Below is a small trained network, with its code and all its weights. Each question gives an input and a target symbol and asks what happens when units are switched off, that is, made to give their printed mean instead of their output.

import numpy as np


def w(rows, s, z=0):
    codes = np.array(rows[::2]) - 128.0
    scale = np.full(codes.shape[1], s)
    scale[-1] = z or s
    return codes * scale


def norm(h):
    return h / np.sqrt((h * h).mean(-1, keepdims=True) + 1e-5)


def f(y):
    return np.maximum(y, 0)


def softmax(a):
    e = np.exp(a - a.max(-1, keepdims=True))
    return e / e.sum(-1, keepdims=True)


def log_softmax(a):
    a = a - a.max(-1, keepdims=True)
    return a - np.log(np.exp(a).sum(-1, keepdims=True))


def net(x, mask):
    ids = ['ΓΘΣΦαζμξ'.index(c) for c in x.split()]
    T = len(ids)
    res = E[ids] + P[:T]
    r = norm(res)
    for j in range(2):
        rows = slice(4 * j, 4 * j + 4)
        q, k, v = (r @ M[0][rows].T for M in (Q, K, V))
        z = softmax(np.where(np.tri(T) > 0, q @ k.T / 4**0.5, -1e9)) @ v
        o = O[0][rows]
        res = res + np.where(mask[j], z, o[:, -1]) @ o[:, :-1]
    y = f(norm(res) @ A[0][:, :-1].T + A[0][:, -1])
    res = res + np.where(mask[2:6], y, B[0][:, -1]) @ B[0][:, :-1]
    return log_softmax(norm(res)[-1] @ U[:, :-1].T + U[:, -1])


Q, K, V, O, A, B = {}, {}, {}, {}, {}, {}
E = w([
[101,84,147,223,174,152],'Γ',
[226,128,47,188,127,128],'Θ',
[82,164,133,184,249,125],'Σ',
[128,35,102,142,240,63],'Φ',
[183,61,70,103,109,242],'α',
[168,148,217,122,148,185],'ζ',
[154,131,82,74,215,183],'μ',
[103,190,87,197,174,209],'ξ',
],0.015)
P = w([
[17,64,195,22,86,139],'0',
[43,124,133,95,91,170],'1',
[69,103,104,98,107,177],'2',
[106,113,102,109,103,178],'3',
[120,116,92,105,120,165],'4',
[137,115,93,112,129,157],'5',
[160,120,95,117,146,161],'6',
[166,121,93,127,152,144],'7',
[181,127,100,136,163,138],'8',
[190,124,100,143,174,133],'9',
[220,125,105,152,190,140],'10',
[255,131,96,183,193,127],'11',
[221,133,85,154,199,143],'12',
[235,121,133,172,213,216],'13',
],0.0083)
Q[0] = w([
[91,98,125,108,214,181],'h1',
[125,105,131,105,176,210],'h1',
[174,115,145,117,208,134],'h1',
[75,129,130,47,54,60],'h1',
[66,134,87,119,62,27],'h2',
[102,38,140,136,67,159],'h2',
[62,100,92,100,249,137],'h2',
[168,99,131,97,73,78],'h2',
],0.011)
K[0] = w([
[186,85,117,140,137,186],'h1',
[220,151,75,193,166,146],'h1',
[162,123,84,156,241,123],'h1',
[36,120,71,46,68,146],'h1',
[46,117,153,66,22,102],'h2',
[81,122,110,168,49,177],'h2',
[254,147,111,127,26,67],'h2',
[24,63,166,97,139,158],'h2',
],0.009)
V[0] = w([
[153,226,192,135,146,208],'h1',
[223,86,74,60,130,142],'h1',
[119,74,103,245,180,89],'h1',
[134,152,67,128,149,124],'h1',
[150,120,167,170,73,164],'h2',
[96,212,126,26,151,81],'h2',
[129,169,76,129,136,150],'h2',
[122,115,118,209,188,172],'h2',
],0.012)
O[0] = w([
[144,88,96,8,120,118,221],'h1',
[172,62,126,203,209,110,193],'h1',
[213,193,155,172,102,120,206],'h1',
[149,147,60,155,190,144,150],'h1',
[120,85,144,83,76,73,150],'h2',
[114,148,159,78,234,171,17],'h2',
[148,156,20,60,131,157,172],'h2',
[137,152,96,149,74,92,255],'h2',
],0.011,0.0087)
A[0] = w([
[84,177,132,55,132,82,159],'n1',
[159,151,105,152,110,130,247],'n2',
[144,123,105,153,112,152,202],'n3',
[129,187,254,59,135,144,52],'n4',
],0.014,0.0011)
B[0] = w([
[167,235,81,185,205,63,160],'n1',
[213,95,4,113,132,29,254],'n2',
[148,131,130,2,106,57,214],'n3',
[197,117,220,123,201,7,160],'n4',
],0.0087,0.0089)
U = w([
[126,169,173,173,14,130,177],'Γ',
[162,112,132,176,160,165,5],'Θ',
[128,248,154,167,181,103,34],'Σ',
[140,81,170,247,163,109,151],'Φ',
[134,25,112,116,82,143,96],'α',
[127,102,167,75,129,71,255],'ζ',
[136,115,116,133,197,200,172],'μ',
[105,209,82,102,97,191,172],'ξ',
],0.014,0.0027)

Each question gives the input, a string of symbols that net reads in full, and the target symbol t.
The units are the heads (4 rows each of Q, K, V and O) and the neurons (one row each of A and B). Each row of codes is followed by its name. A weight is (code - 128) times the scale printed after its matrix; where a second scale follows, it is the last column's (O, A, B and U).
mask holds one flag per unit, heads first, then neurons. A switched-off unit (its flag False) gives its mean, the last column of its rows in O or B, instead of its output. The means were averaged over made-up inputs and are rounded, as every weight is.
A unit's drop is (log p(t) with every unit on - log p(t) with that unit switched off) / (log p(t) with every unit on - log p(t) with every unit switched off).
The circuit of an input: a set's keep is (log p(t) with only the set's units on - log p(t) with every unit switched off) / (log p(t) with every unit on - log p(t) with every unit switched off). Starting from all 6 units, units are removed one at a time, each time the one whose removal leaves the highest keep (on an exact tie, the one counted first), for as long as the keep stays at least 0.8.
circuit, biggest first: the units of the circuit, biggest drop first
k most important neurons: the k neurons with the biggest drops, biggest first
which heads matter: for each layer, one digit per head in row order, 1 if its drop is at least 0.15 and else 0, layers parted by /
drop of u: that unit's drop, to one decimal
input ζ Φ ζ ζ Γ Γ ξ Γ ζ Γ ξ, target Γ: circuit, biggest first : h1
input ζ ξ ζ ζ μ, target μ: 2 most important neurons : n2; n3
input ζ Φ ξ Φ ζ ζ ζ ζ Γ Γ ζ, target Γ: circuit, biggest first : h2; h1
input Θ ζ α, target Φ: which heads matter : 10
input Σ ξ Θ Θ Θ Σ, target Φ: which heads matter : 10
input Θ ζ ζ, target Φ: which heads matter : 10
input ξ ζ Γ Γ Θ Γ Γ ζ Θ, target Γ: circuit, biggest first : h2; h1
input ξ ξ ζ Γ μ, target μ: which heads matter : 01
input ζ ζ α Θ μ ζ μ ζ, target μ: circuit, biggest first : h2; h1
input Φ Γ Θ Θ Θ, target Φ: which heads matter : 11
input ζ Γ Σ, target Σ: drop of n1 : 0.3
input Γ ξ ζ Θ ζ Σ Σ ζ ζ ζ ξ, target α: drop of h1 : 0.4
input ξ μ Γ α Φ, target Φ: drop of h1 : 1.1
input ζ Θ Θ Γ ζ Γ ζ ζ ζ α α ζ, target α: drop of h1 : 0.5
input Θ ζ μ, target Φ: circuit, biggest first : h1
